Each row has two labels, one from each of two sets.
[ 10.6   2.4 -16.7  46.8   3.4  14.4  20.3   6.4  -5.4  -0.9  12.8  -3.2
 -16.9  -5.6  54.7   3.8  -9.6 -20.1   5.9] => A/muvu
[ 20.2  81.8 -13.6 -22.3  21.6  14.4  26.6   0.5 -31.1   7.7  -4.0   2.6
  21.8   2.6 -27.9   5.2 -19.0  -9.8   2.6] => X/Rula
[-10.7  53.7  -1.7   4.4  14.9  10.2  22.2  16.4 -28.4 -20.8 -12.9   9.7
  10.5  15.4 -71.2  -9.4 -45.0   2.9  17.4] => A/zes
[ -9.8  27.6 -27.7   7.7   3.6 -28.2  31.4  21.1 -32.0  -4.9 -12.8   5.8
   6.1  21.2  -8.4  -9.6 -23.1 -15.1 -17.3] => A/zes
[ -1.8  26.7 -25.0  12.2   2.3  15.4  32.5  -9.3 -27.4  15.3  -2.5  -7.7
   3.8  21.8 -62.9 -18.9 -26.4   7.2  -9.8] => A/zes
[ -9.8  -9.7  10.2 -16.9   2.7   5.7   9.2  17.4 -15.6  13.6  -7.9   6.7
  12.7 -12.5  41.3  33.5 -14.2   7.3  -3.0] => X/zes
[ -2.6 -15.7  -6.1   2.7   2.7  13.2   4.5  -3.8   8.0   9.6   1.7  -1.8
  18.0   7.6  10.1  -1.8  -4.0  -0.1  10.8] => A/muvu
[ -1.8 -17.8 -19.5  22.2  -2.4  -3.7  12.3  -6.7 -12.7  -4.0  -2.6  -3.1
  -1.4   9.6 -14.6  -5.2  -2.2 -12.2   9.9] => A/muvu
[-13.8  23.1 -25.9  -1.9   0.8   5.4  20.7 -19.2 -20.4  -8.2  -0.5  -6.6
  -5.1  14.4 -72.6 -13.4   5.9 -13.0  -8.4] => A/Rula
[  8.7  46.5 -20.3  -9.0  17.6   9.7   8.7 -19.3 -17.5  19.3  -9.1  -9.6
  15.1  10.0 -42.6   3.2  -1.4   0.2  -5.2] => D/Rula
[ -7.7  46.3 -28.7  18.6  11.7  12.2  23.0 -23.8 -39.4 -10.6 -13.6  20.6
  12.1  14.8 -60.8 -10.6 -27.0 -13.3   3.2] => A/buv
[  2.6  43.7 -25.3  21.7   9.4   5.5  18.0  -1.2 -26.5  -3.0  -4.0   4.3
  -3.2  11.1 -34.3  -4.4 -11.6  -9.6  -4.2] => A/Rula
[18.3 45.2  2.9  7.2 16.5 17.2  0.1 -9.7 -7.4 18.4  2.6  1.2 -1.8  6.1
  1.7  2.3  0.2 -2.9 -0.6] => D/Rula
[  5.5  58.7  -2.6 -20.1   9.6  24.0  15.2   0.9 -16.1 -10.2  -9.3  -2.3
   4.5 -20.1 -34.3  -2.1  -5.8  -5.7   7.2] => B/buv
[  6.5  53.3  -2.6  25.9  22.7  -2.7 -12.1   6.8   3.2  11.5   7.5   1.9
 -13.1   4.9 -17.1   4.9   2.0  14.4  -7.6] => D/Rula
[ 14.3  54.0 -11.3  14.4   9.8  23.6  30.6  -7.3 -35.2  -6.4  -1.9  -4.5
 -18.2  14.0 -81.8 -21.2  -1.8 -21.7  -1.5] => A/Rula
[  2.0   2.2  -6.9  -0.7  11.3   7.5  -1.5 -32.0 -10.5  13.0   8.3   6.7
  13.9  15.9 -49.0 -23.1  -1.6  -2.6   6.6] => A/Rula
[ 19.8  25.6 -23.3   9.0   9.0  11.5  15.2 -23.6  -4.0 -11.0   5.3 -18.3
  -4.3  17.0 -81.8 -16.9   9.5  -1.7 -15.9] => A/Rula
[ -0.7  14.7 -12.8  24.6  10.3  -4.4  23.7 -14.2 -41.1  13.2  -7.1 -10.9
   4.9  14.9 -53.2 -11.5  -8.5   7.6  -8.8] => A/zes
[  8.1  31.2   1.8 -14.9   5.8 -38.1  23.1  17.4 -23.5  15.9  -2.7  -3.6
   6.1  26.4 -15.3 -18.8  -1.8 -12.2   1.4] => A/Rula
[ 12.4  29.2  -1.7  -6.3   1.1  13.9   4.4 -10.5 -13.0  14.3   5.1   2.3
  -0.5   0.2   2.3  -2.4   2.3 -15.0  -0.8] => A/Rula
[ 22.5  11.1 -21.0   4.7  -0.7  27.2  30.9 -23.2 -14.6   8.7   3.9 -14.4
   1.2  19.1 -69.3 -27.3   3.0 -24.4   6.5] => A/Rula
[  9.7  -6.9  -8.5   4.0  -4.6  12.8  26.7   1.8 -29.0  -1.6  -5.2   4.7
 -13.9  -2.3  -6.2 -13.2 -11.7 -18.8   5.5] => A/muvu
[  4.2  31.6   5.8 -13.1   9.4   1.6  10.0 -11.1 -13.2  12.9  -4.2   6.3
  18.6   8.1   6.4   0.8  -3.9 -20.1  12.4] => B/Rula
[  7.9   7.8 -17.9  30.9   2.9   4.5  19.2 -21.0 -31.9 -10.8  -1.3   9.0
 -21.9  11.5 -55.1  -9.2 -21.5 -16.5  -3.2] => A/Rula
[ 23.2  58.5 -20.0  12.9   4.4  24.7  36.5 -21.2 -45.2  12.7  -7.9   4.4
  -9.5  22.7 -81.8 -20.7  -0.6 -23.8   5.9] => A/Rula
[ 12.1  77.4 -12.2  -0.3  17.9  12.7  -0.3  -6.0  -8.1   3.7  -3.3   5.4
  -6.2  -1.6 -42.4   6.0  -1.2 -10.8   3.6] => X/Rula
[  0.6 -21.9  -0.9  13.3   8.0  37.0   8.3  -8.8 -15.5   1.1   5.2   3.3
  -1.0  -4.6 -18.0 -12.8  -6.0  -3.7   9.4] => A/muvu
[ -6.4  31.2  -2.3  24.2  10.3   7.3  31.3  38.4 -32.4  -4.3 -14.8  10.5
 -13.5  27.0   2.0  -7.0 -22.4   0.3  -7.7] => A/zes
[ -6.7   5.5  -0.7 -22.0  -0.3 -18.0   9.7 -14.3  -3.4  11.7  -3.6  -4.1
  24.8   9.3   9.0   1.4   7.9  -0.5   1.9] => A/Rula
[  9.5  47.7 -33.4   7.6  27.4  15.2  26.7 -11.6 -34.4   7.9  -6.3  -9.8
   2.0  22.9 -69.4  -6.3  -6.0 -16.5   5.3] => A/Rula
[  9.6   4.9   1.5 -21.0 -10.7  -0.7  -0.2   5.7  -5.6  -3.6  -9.9  -2.6
 -11.3   1.2  -0.7   0.9  13.7 -20.9   9.0] => B/Rula
